Below are the code and all the weights of a small trained network. Each question names an input and a target symbol and asks about switching units off, where a switched-off unit gives its printed mean instead of its output.

import numpy as np


def w(rows, s, z=0):
    codes = np.array(rows[::2]) - 128.0
    scale = np.full(codes.shape[1], s)
    scale[-1] = z or s
    return codes * scale


def norm(h):
    return h / np.sqrt((h * h).mean(-1, keepdims=True) + 1e-5)


def f(y):
    return np.maximum(y, 0)


def softmax(a):
    e = np.exp(a - a.max(-1, keepdims=True))
    return e / e.sum(-1, keepdims=True)


def log_softmax(a):
    a = a - a.max(-1, keepdims=True)
    return a - np.log(np.exp(a).sum(-1, keepdims=True))


def net(x, mask):
    ids = ['αβγδηθλμξπτφψω'.index(c) for c in x.split()]
    T = len(ids)
    res = E[ids] + P[:T]
    u = 0
    for l in range(3):
        q, k, v = (norm(res) @ M[l].T for M in (Q, K, V))
        z = softmax(np.where(np.tri(T) > 0, q @ k.T / 4**0.5, -1e9)) @ v
        res = res + np.where(mask[u], z, O[l][:, -1]) @ O[l][:, :-1]
        u += 1
        y = f(norm(res) @ A[l][:, :-1].T + A[l][:, -1])
        res = res + np.where(mask[u : u + 4], y, B[l][:, -1]) @ B[l][:, :-1]
        u += 4
    return log_softmax(norm(res)[-1] @ U[:, :-1].T + U[:, -1])


Q, K, V, O, A, B = {}, {}, {}, {}, {}, {}
E = w([
[127,165,114,126,234,176,136],'α',
[96,181,246,155,111,75,85],'β',
[167,119,201,17,69,141,198],'γ',
[42,235,2,136,29,217,103],'δ',
[124,222,143,114,208,188,171],'η',
[120,106,98,123,88,107,120],'θ',
[155,143,208,147,187,67,112],'λ',
[112,74,96,117,110,135,127],'μ',
[137,137,185,161,193,130,127],'ξ',
[197,193,137,139,211,159,160],'π',
[145,97,77,128,106,114,129],'τ',
[105,104,166,159,177,64,77],'φ',
[99,156,212,96,186,210,173],'ψ',
[147,140,86,123,81,91,127],'ω',
],0.00085)
P = w([
[121,148,143,16,151,107,133],'0',
[101,141,129,109,137,59,236],'1',
[113,45,109,199,141,126,173],'2',
[148,46,101,166,142,180,59],'3',
[146,180,115,37,141,138,19],'4',
[134,255,157,89,88,183,161],'5',
[123,191,148,200,82,171,227],'6',
[144,98,104,208,128,70,116],'7',
],0.00078)
Q[0] = w([
[148,207,136,10,156,190,79],'0.h0',
[104,181,178,9,190,158,41],'0.h0',
[94,202,189,140,66,212,255],'0.h0',
[103,235,189,37,131,234,140],'0.h0',
],0.0054)
K[0] = w([
[72,138,124,174,139,101,247],'0.h0',
[83,144,120,153,131,37,241],'0.h0',
[156,22,134,254,117,207,105],'0.h0',
[102,74,126,221,128,114,229],'0.h0',
],0.0053)
V[0] = w([
[117,99,172,121,179,206,170],'0.h0',
[224,228,78,116,107,171,180],'0.h0',
[253,108,132,161,176,81,145],'0.h0',
[107,81,33,105,198,174,141],'0.h0',
],0.002)
O[0] = w([
[96,166,179,175,150,2,115,253],'0.h0',
[70,149,219,154,32,189,111,140],'0.h0',
[228,35,153,176,69,73,106,207],'0.h0',
[24,76,110,54,108,40,17,254],'0.h0',
],0.0017,0.00046)
A[0] = w([
[2,170,106,98,152,184,132,129],'0.n0',
[127,71,232,89,194,141,150,116],'0.n1',
[126,185,228,193,196,172,107,141],'0.n2',
[179,152,141,91,135,149,40,250],'0.n3',
],0.002,0.0018)
B[0] = w([
[197,159,89,216,93,120,89,177],'0.n0',
[28,214,173,54,195,176,133,187],'0.n1',
[181,83,74,151,160,81,6,223],'0.n2',
[98,107,124,200,122,105,214,249],'0.n3',
],0.0022,0.0019)
Q[1] = w([
[118,225,97,120,52,125,192],'1.h0',
[111,227,114,111,46,126,194],'1.h0',
[143,29,130,161,204,129,60],'1.h0',
[92,214,196,6,49,152,215],'1.h0',
],0.0028)
K[1] = w([
[155,211,103,112,100,87,182],'1.h0',
[143,220,114,103,97,89,186],'1.h0',
[118,34,127,162,153,160,65],'1.h0',
[77,255,209,57,143,124,197],'1.h0',
],0.0038)
V[1] = w([
[41,74,157,116,138,187,136],'1.h0',
[134,10,103,213,171,192,97],'1.h0',
[145,188,189,35,94,108,210],'1.h0',
[80,111,128,124,166,126,164],'1.h0',
],0.0014)
O[1] = w([
[204,180,113,159,99,75,89,49],'1.h0',
[125,249,136,78,94,40,167,87],'1.h0',
[114,35,95,202,143,177,28,3],'1.h0',
[145,147,144,122,110,143,54,229],'1.h0',
],0.0013,0.00036)
A[1] = w([
[120,108,97,222,142,132,103,171],'1.n0',
[168,193,116,124,253,192,122,2],'1.n1',
[103,109,163,167,207,74,162,183],'1.n2',
[41,148,217,162,103,72,65,61],'1.n3',
],0.0021,0.00078)
B[1] = w([
[126,229,154,31,127,95,187,215],'1.n0',
[20,31,237,209,220,151,27,189],'1.n1',
[202,181,155,142,117,167,6,255],'1.n2',
[116,54,97,162,235,205,184,224],'1.n3',
],0.0016,0.0019)
Q[2] = w([
[110,150,81,61,120,73,195],'2.h0',
[113,238,84,236,95,123,171],'2.h0',
[101,234,97,233,103,99,182],'2.h0',
[140,16,160,4,160,117,97],'2.h0',
],0.0023)
K[2] = w([
[100,100,73,100,35,35,211],'2.h0',
[65,66,170,17,116,181,173],'2.h0',
[70,67,162,5,115,160,175],'2.h0',
[198,195,67,251,123,53,91],'2.h0',
],0.0022)
V[2] = w([
[109,80,142,17,130,118,199],'2.h0',
[111,152,147,169,84,35,228],'2.h0',
[104,223,146,116,94,120,254],'2.h0',
[106,77,155,42,177,156,111],'2.h0',
],0.00091)
O[2] = w([
[44,95,223,59,155,159,113,34],'2.h0',
[106,85,137,110,167,229,10,22],'2.h0',
[123,1,168,91,237,175,74,2],'2.h0',
[90,143,154,81,90,112,230,191],'2.h0',
],0.00077,0.00047)
A[2] = w([
[98,191,89,129,126,103,219,2],'2.n0',
[147,183,184,171,200,85,64,134],'2.n1',
[112,178,252,42,124,133,207,73],'2.n2',
[113,81,84,89,73,156,171,7],'2.n3',
],0.0021,0.00064)
B[2] = w([
[101,67,156,91,182,197,82,153],'2.n0',
[146,213,198,168,152,101,53,253],'2.n1',
[93,225,191,9,103,53,249,154],'2.n2',
[195,159,206,135,128,124,54,146],'2.n3',
],0.0018,0.0029)
U = w([
[35,54,89,160,137,50,149,81],'α',
[173,119,101,172,206,223,224,8],'β',
[61,189,204,30,105,116,231,195],'γ',
[52,223,42,153,48,207,128,181],'δ',
[39,59,134,182,153,174,172,61],'η',
[148,80,94,20,186,232,68,70],'θ',
[225,91,100,160,103,111,190,99],'λ',
[52,107,32,38,164,47,89,88],'μ',
[223,200,137,181,102,16,110,106],'ξ',
[106,51,179,225,38,94,179,119],'π',
[125,58,137,60,19,61,30,150],'τ',
[209,94,30,88,189,89,173,149],'φ',
[111,181,212,185,238,113,43,247],'ψ',
[229,101,188,129,21,254,102,73],'ω',
],0.0059,0.0015)

Each question gives the input, a string of symbols that net reads in full, and the target symbol t.
The units are the heads (4 rows each of Q, K, V and O) and the neurons (one row each of A and B). Each row of codes is followed by its name. A weight is (code - 128) times the scale printed after its matrix; where a second scale follows, it is the last column's (O, A, B and U).
mask holds one flag per unit, layer by layer, with each layer's heads first. A switched-off unit (its flag False) gives its mean, the last column of its rows in O or B, instead of its output. The means were averaged over made-up inputs and are rounded, as every weight is.
A unit's drop is (log p(t) with every unit on - log p(t) with that unit switched off) / (log p(t) with every unit on - log p(t) with every unit switched off).
The circuit of an input: a set's keep is (log p(t) with only the set's units on - log p(t) with every unit switched off) / (log p(t) with every unit on - log p(t) with every unit switched off). Starting from the 12 units with the biggest drops (on a tie, the unit counted first), units are removed one at a time, each time the one whose removal leaves the highest keep (on an exact tie, the one counted first), for as long as the keep stays at least 0.8.
units of the circuit, in order: the units of the circuit, biggest drop first
k most important neurons: the k neurons with the biggest drops, biggest first
top k neurons in layer l: the k neurons of layer l with the biggest drops, biggest first
input η γ τ μ, target η: units of the circuit, in order => 2.n1, 0.n2, 1.n2
input θ γ μ ω, target θ: 3 most important neurons => 2.n0, 2.n1, 0.n2
input ξ γ θ, target ξ: units of the circuit, in order => 1.n1, 1.h0
input π θ γ θ, target π: most important neuron => 2.n1
input β α β τ δ μ, target β: units of the circuit, in order => 0.h0, 0.n2, 2.n1
input θ ω φ α θ, target ω: units of the circuit, in order => 0.h0, 2.n1, 0.n1, 0.n2
input ω μ γ, target γ: units of the circuit, in order => 2.n2, 0.n1
input θ θ τ ω, target θ: 3 most important neurons => 2.n0, 2.n1, 1.n2
input ω μ γ δ γ φ ω, target δ: 3 most important neurons => 2.n1, 0.n0, 1.n2
input φ η θ ξ θ, target η: top 2 neurons in layer 2 => 2.n1, 2.n0
input τ λ θ β τ ω ξ ω, target τ: top 3 neurons in layer 0 => 0.n1, 0.n2, 0.n0
input θ θ τ τ, target θ: top 3 neurons in layer 2 => 2.n1, 2.n0, 2.n3
input μ π μ, target μ: top 2 neurons in layer 2 => 2.n1, 2.n0
input θ π θ α π τ τ, target α: 2 most important neurons => 2.n1, 0.n2
input η α θ, target η: units of the circuit, in order => 0.h0, 1.n3, 2.n1, 0.n2
input φ ω α λ τ, target ω: top 2 neurons in layer 1 => 1.n3, 1.n0
input γ γ π λ ω, target γ: 2 most important neurons => 1.n0, 0.n3
input λ θ ω θ μ, target θ: top 3 neurons in layer 1 => 1.n2, 1.n1, 1.n3
input τ δ μ τ, target τ: top 3 neurons in layer 0 => 0.n2, 0.n1, 0.n3
input ω δ α θ, target ω: 2 most important neurons => 2.n3, 2.n1
input ξ φ τ τ β γ π θ, target β: 2 most important neurons => 0.n1, 2.n1
input λ ξ γ λ ω, target ξ: top 2 neurons in layer 0 => 0.n1, 0.n3
input ξ δ ω γ θ, target δ: 2 most important neurons => 0.n0, 2.n1
input θ θ τ, target θ: top 3 neurons in layer 2 => 2.n1, 2.n3, 2.n0
